Below are the code and all the weights of a small trained network. Each question names an input and a class and asks about switching units off, where a switched-off unit gives its printed mean instead of its output.

import numpy as np


def w(rows, s, z=0):
    codes = np.array(rows[::2]) - 128.0
    scale = np.full(codes.shape[1], s)
    scale[-1] = z or s
    return codes * scale


def f(y):
    return np.maximum(y, 0)


def log_softmax(a):
    a = a - a.max(-1, keepdims=True)
    return a - np.log(np.exp(a).sum(-1, keepdims=True))


def net(x, mask):
    res = np.array(x, float).reshape(1, 6) / 4 @ E
    y = f(res @ A[0][:, :-1].T + A[0][:, -1])
    res = res + np.where(mask, y, B[0][:, -1]) @ B[0][:, :-1]
    return log_softmax(res[-1] @ U[:, :-1].T + U[:, -1])


A, B = {}, {}
E = w([
[172,126,177,117,106,169,72,221,220,99,109,125],'x0',
[130,130,125,130,133,124,124,132,124,127,135,120],'x1',
[136,115,132,127,124,142,134,120,130,128,120,139],'x2',
[131,132,128,128,129,124,127,130,125,130,131,119],'x3',
[113,41,154,163,131,65,220,185,114,120,134,127],'x4',
[100,83,77,156,181,141,93,120,114,144,9,81],'x5',
],0.016)
A[0] = w([
[120,144,132,119,120,135,116,130,147,127,159,131,151],'n1',
[136,140,131,120,118,150,101,153,131,128,126,125,148],'n2',
[116,94,93,147,166,121,89,141,108,124,29,104,130],'n3',
[124,115,124,127,131,99,171,131,91,132,167,112,109],'n4',
[144,153,138,114,121,183,32,160,183,130,123,143,92],'n5',
[148,158,108,118,134,142,93,56,101,131,148,133,166],'n6',
[141,81,165,130,114,114,149,254,177,120,101,126,1],'n7',
[150,127,148,123,120,121,137,148,143,133,127,103,143],'n8',
[138,130,131,121,113,135,153,121,107,143,165,134,129],'n9',
[141,157,161,114,103,143,84,141,157,125,134,139,142],'n10',
[110,83,115,137,136,85,203,124,88,128,136,129,91],'n11',
[108,118,130,138,136,130,125,132,138,113,145,152,145],'n12',
[106,183,104,122,125,139,108,41,110,124,128,143,203],'n13',
[148,106,137,130,122,131,164,115,117,130,190,134,154],'n14',
[119,135,135,120,110,130,153,139,130,117,151,152,138],'n15',
[137,145,121,139,140,127,115,117,102,129,129,115,117],'n16',
[127,121,107,133,141,129,134,132,109,141,110,122,95],'n17',
[116,95,101,129,151,108,138,115,110,142,104,103,78],'n18',
[130,130,96,131,150,146,54,145,134,128,16,101,78],'n19',
],0.02,0.0098)
B[0] = w([
[145,138,132,129,114,160,144,121,108,133,120,135,167],'n1',
[131,152,114,143,116,111,117,149,129,93,118,121,170],'n2',
[60,67,106,137,181,110,146,112,107,137,91,119,245],'n3',
[147,123,180,135,125,68,134,114,166,124,119,131,189],'n4',
[158,125,125,138,116,147,168,152,177,101,64,150,243],'n5',
[98,135,117,121,130,145,111,114,100,144,187,117,213],'n6',
[76,133,121,112,136,143,93,90,70,176,221,99,222],'n7',
[130,130,137,126,111,160,119,131,111,134,137,145,159],'n8',
[127,138,155,127,132,108,115,150,145,126,154,117,172],'n9',
[192,140,102,134,126,128,153,125,97,96,101,140,203],'n10',
[162,126,123,136,130,108,152,153,161,100,58,147,219],'n11',
[133,149,132,127,120,122,128,136,144,129,134,101,144],'n12',
[109,137,133,116,126,146,89,116,96,166,198,100,234],'n13',
[134,123,189,137,129,104,128,129,161,120,160,148,194],'n14',
[124,148,158,124,128,116,108,140,138,130,143,128,169],'n15',
[94,116,124,123,112,135,126,123,118,135,142,148,152],'n16',
[130,107,120,133,123,141,154,145,118,144,121,103,156],'n17',
[116,111,89,109,132,137,141,134,93,108,96,130,182],'n18',
[101,112,152,120,148,106,77,131,250,151,127,131,252],'n19',
],0.027,0.029)
U = w([
[131,198,129,115,88,132,94,102,66,132,224,121,254],'0',
[114,116,145,151,163,65,116,180,254,91,74,160,147],'1',
[33,96,37,104,183,133,86,68,100,176,141,75,106],'2',
[99,72,57,153,182,54,213,156,121,79,16,132,29],'3',
[200,201,91,149,75,159,148,192,151,42,92,177,104],'4',
],0.0068,0.0035)

Each question gives the input, the list of numbers given to net, and the class t.
The units are the neurons (one row each of A and B). Each row of codes is followed by its name. A weight is (code - 128) times the scale printed after its matrix; where a second scale follows, it is the last column's (A, B and U).
mask holds one flag per neuron, in row order. A switched-off neuron (its flag False) gives its mean, the last column of its row in B, instead of its output. The means were averaged over made-up inputs and are rounded, as every weight is.
A unit's drop is (log p(t) with every unit on - log p(t) with that unit switched off) / (log p(t) with every unit on - log p(t) with every unit switched off).
The circuit of an input: a set's keep is (log p(t) with only the set's units on - log p(t) with every unit switched off) / (log p(t) with every unit on - log p(t) with every unit switched off). Starting from the 12 units with the biggest drops (on a tie, the unit counted first), units are removed one at a time, each time the one whose removal leaves the highest keep (on an exact tie, the one counted first), for as long as the keep stays at least 0.8.
units of the circuit, in order: the units of the circuit, biggest drop first
unit that matters most: the unit with the biggest drop
top k neurons: the k neurons with the biggest drops, biggest first
drop of u: that unit's drop, to one decimal
input [2,7,-8,-2,-2,-2], class 4: unit that matters most : n3
input [7,-8,5,-8,-3,0], class 4: units of the circuit, in order : (n10 n3)
input [0,1,-5,-8,-5,-1], class 0: top 2 neurons : (n3 n13)
input [-8,-7,-6,-2,1,-8], class 1: top 2 neurons : (n11 n7)
input [0,-8,0,-6,-6,-2], class 0: top 4 neurons : (n13 n11 n6 n3)
input [8,7,3,0,0,-7], class 4: top 3 neurons : (n5 n10 n13)
input [4,-1,2,5,0,-1], class 4: top 2 neurons : (n13 n3)
input [0,4,8,-1,6,2], class 3: top 2 neurons : (n11 n13)
input [0,0,-5,-1,5,4], class 3: top 3 neurons : (n13 n11 n6)
input [-1,6,-4,1,2,6], class 3: top 2 neurons : (n3 n7)
input [-6,5,3,-3,1,8], class 3: top 2 neurons : (n11 n7)
input [6,-5,4,4,1,1], class 2: top 2 neurons : (n7 n11)
input [-6,1,-6,-3,1,5], class 3: top 2 neurons : (n7 n11)
input [8,6,6,-4,6,7], class 2: units of the circuit, in order : (n7)
input [2,3,4,-1,5,1], class 2: drop of n7 : 0.7
input [6,3,-6,6,8,1], class 2: drop of n7 : 0.4
input [-3,0,5,4,-5,-5], class 0: drop of n18 : 0.0
